Here is a tiny trained network, its code and every weight. The questions are about switching its units off for an input and a target symbol, where a switched-off unit gives its printed mean instead of its output.

import numpy as np


def w(rows, s, z=0):
    codes = np.array(rows[::2]) - 128.0
    scale = np.full(codes.shape[1], s)
    scale[-1] = z or s
    return codes * scale


def f(y):
    return y / 2 * (1 + np.tanh(0.7978845608 * (y + 0.044715 * y**3)))


def softmax(a):
    e = np.exp(a - a.max(-1, keepdims=True))
    return e / e.sum(-1, keepdims=True)


def log_softmax(a):
    a = a - a.max(-1, keepdims=True)
    return a - np.log(np.exp(a).sum(-1, keepdims=True))


def net(x, mask):
    ids = ['γδεζθξπστψω'.index(c) for c in x.split()]
    T = len(ids)
    res = E[ids] + P[:T]
    u = 0
    for l in range(3):
        r = res
        for j in range(2):
            rows = slice(2 * j, 2 * j + 2)
            q, k, v = (r @ M[l][rows].T for M in (Q, K, V))
            z = softmax(np.where(np.tri(T) > 0, q @ k.T / 2**0.5, -1e9)) @ v
            o = O[l][rows]
            res = res + np.where(mask[u + j], z, o[:, -1]) @ o[:, :-1]
        u += 2
        y = f(res @ A[l][:, :-1].T + A[l][:, -1])
        res = res + np.where(mask[u : u + 4], y, B[l][:, -1]) @ B[l][:, :-1]
        u += 4
    return log_softmax(res[-1] @ U[:, :-1].T + U[:, -1])


Q, K, V, O, A, B = {}, {}, {}, {}, {}, {}
E = w([
[144,25,136,143,79,109,164,208,122,208],'γ',
[247,161,170,65,112,146,36,126,116,113],'δ',
[128,122,133,120,157,222,71,211,134,91],'ε',
[150,45,123,143,183,94,66,159,175,114],'ζ',
[129,45,73,116,194,223,92,78,165,166],'θ',
[133,192,190,215,66,147,193,37,166,157],'ξ',
[146,71,148,76,112,67,115,82,26,108],'π',
[220,40,116,98,148,144,183,133,81,123],'σ',
[160,134,101,108,134,247,103,136,93,177],'τ',
[118,122,53,72,115,121,64,118,101,115],'ψ',
[52,121,133,87,231,127,103,114,71,162],'ω',
],0.011)
P = w([
[94,241,94,254,75,116,23,196,131,75],'0',
[131,47,178,21,178,202,172,58,156,72],'1',
[177,49,124,57,150,189,145,84,110,111],'2',
[180,42,119,82,143,192,136,93,99,131],'3',
[172,35,130,94,149,179,134,106,90,153],'4',
[183,30,135,106,152,178,112,115,90,170],'5',
[177,34,131,120,160,181,105,134,84,182],'6',
[181,31,134,126,173,180,103,121,88,191],'7',
[208,31,129,171,171,181,85,131,80,191],'8',
],0.0047)
Q[0] = w([
[136,64,164,158,107,146,139,93,47,221],'0.h1',
[129,213,93,122,74,88,109,149,254,40],'0.h1',
[89,196,89,148,73,87,161,200,195,130],'0.h2',
[78,239,176,152,47,82,234,102,166,131],'0.h2',
],0.006)
K[0] = w([
[94,218,178,215,54,158,196,84,201,139],'0.h1',
[194,52,104,22,164,112,65,218,57,22],'0.h1',
[180,12,149,24,152,105,97,101,122,105],'0.h2',
[124,65,178,40,215,147,157,1,166,180],'0.h2',
],0.0049)
V[0] = w([
[149,2,56,39,170,113,128,129,11,100],'0.h1',
[152,67,95,120,176,186,37,216,121,83],'0.h1',
[168,32,165,137,170,118,143,90,165,148],'0.h2',
[131,119,189,74,123,129,134,116,120,41],'0.h2',
],0.0064)
O[0] = w([
[138,124,147,7,157,141,196,155,157,15,153],'0.h1',
[117,83,143,62,106,197,45,140,252,31,254],'0.h1',
[65,87,213,43,99,155,211,125,191,205,88],'0.h2',
[214,153,254,155,107,95,205,103,201,36,68],'0.h2',
],0.0054,0.0018)
A[0] = w([
[134,72,128,50,148,201,104,153,118,66,206],'0.n1',
[193,49,114,101,191,152,228,143,98,168,190],'0.n2',
[103,84,98,178,107,152,135,155,58,253,251],'0.n3',
[79,59,80,135,121,84,62,182,127,149,198],'0.n4',
],0.0058,0.0022)
B[0] = w([
[200,71,132,33,118,156,126,161,162,139,254],'0.n1',
[223,147,146,85,137,157,3,100,199,57,194],'0.n2',
[216,71,162,102,179,185,148,119,57,150,210],'0.n3',
[71,41,77,90,150,96,66,194,161,177,177],'0.n4',
],0.0064,0.0079)
Q[1] = w([
[151,93,125,99,84,126,100,167,170,152],'1.h1',
[208,19,184,53,139,219,59,143,143,154],'1.h1',
[253,19,117,93,180,145,76,152,33,154],'1.h2',
[69,170,93,112,139,114,122,164,184,40],'1.h2',
],0.0054)
K[1] = w([
[144,169,142,173,169,121,163,89,119,129],'1.h1',
[107,199,136,242,60,125,97,113,121,150],'1.h1',
[143,167,112,187,10,39,2,228,145,123],'1.h2',
[159,161,172,61,227,81,169,113,111,95],'1.h2',
],0.0056)
V[1] = w([
[162,239,144,178,45,32,200,100,15,95],'1.h1',
[86,105,155,64,101,2,108,206,140,56],'1.h1',
[54,65,190,79,240,111,198,126,58,150],'1.h2',
[225,112,197,78,172,227,150,52,68,111],'1.h2',
],0.0055)
O[1] = w([
[254,183,78,144,246,97,118,194,126,164,2],'1.h1',
[188,68,250,116,201,177,126,62,76,25,67],'1.h1',
[117,59,106,209,139,199,181,70,21,107,32],'1.h2',
[221,129,60,198,79,166,173,38,193,133,110],'1.h2',
],0.0057,0.0071)
A[1] = w([
[32,36,103,153,59,193,202,126,98,138,66],'1.n1',
[83,177,131,141,96,84,54,182,82,56,194],'1.n2',
[47,181,107,174,254,83,103,80,74,183,252],'1.n3',
[199,164,124,206,170,147,121,246,91,179,130],'1.n4',
],0.0049,0.0029)
B[1] = w([
[186,150,158,125,154,54,153,17,119,136,195],'1.n1',
[104,69,111,57,197,200,129,160,121,96,153],'1.n2',
[2,131,225,139,126,173,67,87,135,152,176],'1.n3',
[129,161,241,125,206,109,203,134,160,123,254],'1.n4',
],0.0074,0.0062)
Q[2] = w([
[112,205,97,207,144,101,162,131,132,152],'2.h1',
[117,51,149,144,181,98,114,144,206,128],'2.h1',
[73,255,114,164,136,157,117,147,188,153],'2.h2',
[98,180,90,216,160,44,162,95,79,136],'2.h2',
],0.0067)
K[2] = w([
[146,83,162,61,108,151,155,66,142,115],'2.h1',
[109,213,132,249,60,117,180,94,101,158],'2.h1',
[110,109,140,94,52,254,101,93,192,55],'2.h2',
[129,41,213,100,73,126,150,30,101,117],'2.h2',
],0.0065)
V[2] = w([
[90,102,21,59,121,182,62,228,128,123],'2.h1',
[253,90,159,32,189,4,109,143,101,155],'2.h1',
[180,118,144,184,7,65,223,118,158,211],'2.h2',
[130,156,162,120,98,253,178,208,252,64],'2.h2',
],0.0057)
O[2] = w([
[135,211,137,155,130,110,140,161,43,208,156],'2.h1',
[168,158,141,2,187,110,82,115,118,114,130],'2.h1',
[157,55,153,14,68,78,146,133,101,83,9],'2.h2',
[87,199,119,124,90,185,196,195,144,49,163],'2.h2',
],0.0078,0.011)
A[2] = w([
[162,254,197,120,139,112,153,152,143,171,129],'2.n1',
[162,201,129,230,186,157,105,184,80,162,3],'2.n2',
[185,103,104,84,164,99,29,84,162,131,220],'2.n3',
[137,67,64,127,202,62,136,140,167,93,175],'2.n4',
],0.0067,0.0022)
B[2] = w([
[61,107,97,125,146,2,93,84,183,65,229],'2.n1',
[139,25,82,109,206,77,197,108,112,123,232],'2.n2',
[139,180,133,250,88,64,110,165,48,100,253],'2.n3',
[77,157,138,157,78,174,205,170,53,109,196],'2.n4',
],0.0066,0.011)
U = w([
[131,78,166,74,115,104,214,197,105,145,109],'γ',
[141,174,119,99,110,66,58,142,216,128,103],'δ',
[156,100,92,46,132,188,209,152,134,82,169],'ε',
[65,147,127,227,85,105,187,146,131,39,78],'ζ',
[158,115,61,211,148,206,111,47,142,148,131],'θ',
[113,132,142,172,80,87,147,3,201,98,145],'ξ',
[111,84,125,114,99,96,30,121,53,139,76],'π',
[192,199,157,180,166,160,171,131,66,69,121],'σ',
[131,90,84,56,198,103,154,118,127,137,100],'τ',
[117,193,33,95,53,159,115,182,86,235,254],'ψ',
[52,175,231,105,144,181,77,118,130,164,131],'ω',
],0.0053,0.0057)

Each question gives the input, a string of symbols that net reads in full, and the target symbol t.
The units are the heads (2 rows each of Q, K, V and O) and the neurons (one row each of A and B). Each row of codes is followed by its name. A weight is (code - 128) times the scale printed after its matrix; where a second scale follows, it is the last column's (O, A, B and U).
mask holds one flag per unit, layer by layer, with each layer's heads first. A switched-off unit (its flag False) gives its mean, the last column of its rows in O or B, instead of its output. The means were averaged over made-up inputs and are rounded, as every weight is.
A unit's drop is (log p(t) with every unit on - log p(t) with that unit switched off) / (log p(t) with every unit on - log p(t) with every unit switched off).
The circuit of an input: a set's keep is (log p(t) with only the set's units on - log p(t) with every unit switched off) / (log p(t) with every unit on - log p(t) with every unit switched off). Starting from the 12 units with the biggest drops (on a tie, the unit counted first), units are removed one at a time, each time the one whose removal leaves the highest keep (on an exact tie, the one counted first), for as long as the keep stays at least 0.8.
units of the circuit, in order: the units of the circuit, biggest drop first
unit that matters most: the unit with the biggest drop
top k neurons: the k neurons with the biggest drops, biggest first
top k neurons in layer l: the k neurons of layer l with the biggest drops, biggest first
which heads matter: for each layer, one digit per head in row order, 1 if its drop is at least 0.15 and else 0, layers parted by /
input π δ τ ω ω π ξ θ, target θ: units of the circuit, in order	0.h1, 1.h2
input δ ζ τ ε ζ ξ π ζ π, target π: units of the circuit, in order	0.h1, 2.h2
input δ ζ ξ ξ, target δ: which heads matter	11 / 11 / 11
input ξ δ π γ τ ξ γ, target γ: which heads matter	10 / 10 / 01
input ε π π ζ σ γ, target ζ: units of the circuit, in order	2.h2, 0.h1, 1.h1
input τ ζ θ ω σ ζ ξ ε, target ε: units of the circuit, in order	2.h2, 2.n3, 1.h2
input ψ γ ξ θ θ δ σ, target σ: unit that matters most	2.h1
input ζ ζ ξ τ, target τ: top 3 neurons	2.n2, 0.n1, 0.n3
input ψ ω γ ξ δ ψ ζ, target ζ: which heads matter	00 / 10 / 10
input ψ ω δ ω π, target τ: top 3 neurons in layer 2	2.n2, 2.n1, 2.n3
input δ ω σ ω δ π ζ σ ε, target δ: top 3 neurons	2.n1, 0.n1, 0.n3
input ω ζ ξ ζ π δ ζ τ, target τ: top 3 neurons	2.n2, 0.n3, 1.n4
input ψ ω θ τ ω σ σ, target τ: which heads matter	01 / 01 / 11
input δ ψ θ ψ, target δ: unit that matters most	1.h2
input ξ τ ζ, target ζ: which heads matter	10 / 00 / 10
input σ ψ ζ, target ε: which heads matter	10 / 01 / 01
input ζ π θ γ ψ, target ω: which heads matter	10 / 11 / 01
input ψ σ τ γ ω ψ ζ, target τ: top 2 neurons in layer 0	0.n3, 0.n1
input τ π σ ζ γ ε γ, target ψ: which heads matter	00 / 10 / 10
input ε ω ξ τ σ δ, target δ: unit that matters most	1.h1
input γ ω ε ζ ψ θ ζ γ ζ, target π: top 3 neurons	1.n1, 0.n4, 2.n3
input ω ψ θ ζ ψ ψ γ, target θ: which heads matter	00 / 01 / 01
input γ δ ψ π τ δ τ ε, target π: top 3 neurons	1.n1, 0.n1, 0.n4
input ψ ψ γ τ ψ, target τ: which heads matter	01 / 01 / 11
input τ σ θ σ ψ ζ, target ψ: top 2 neurons in layer 2	2.n1, 2.n2
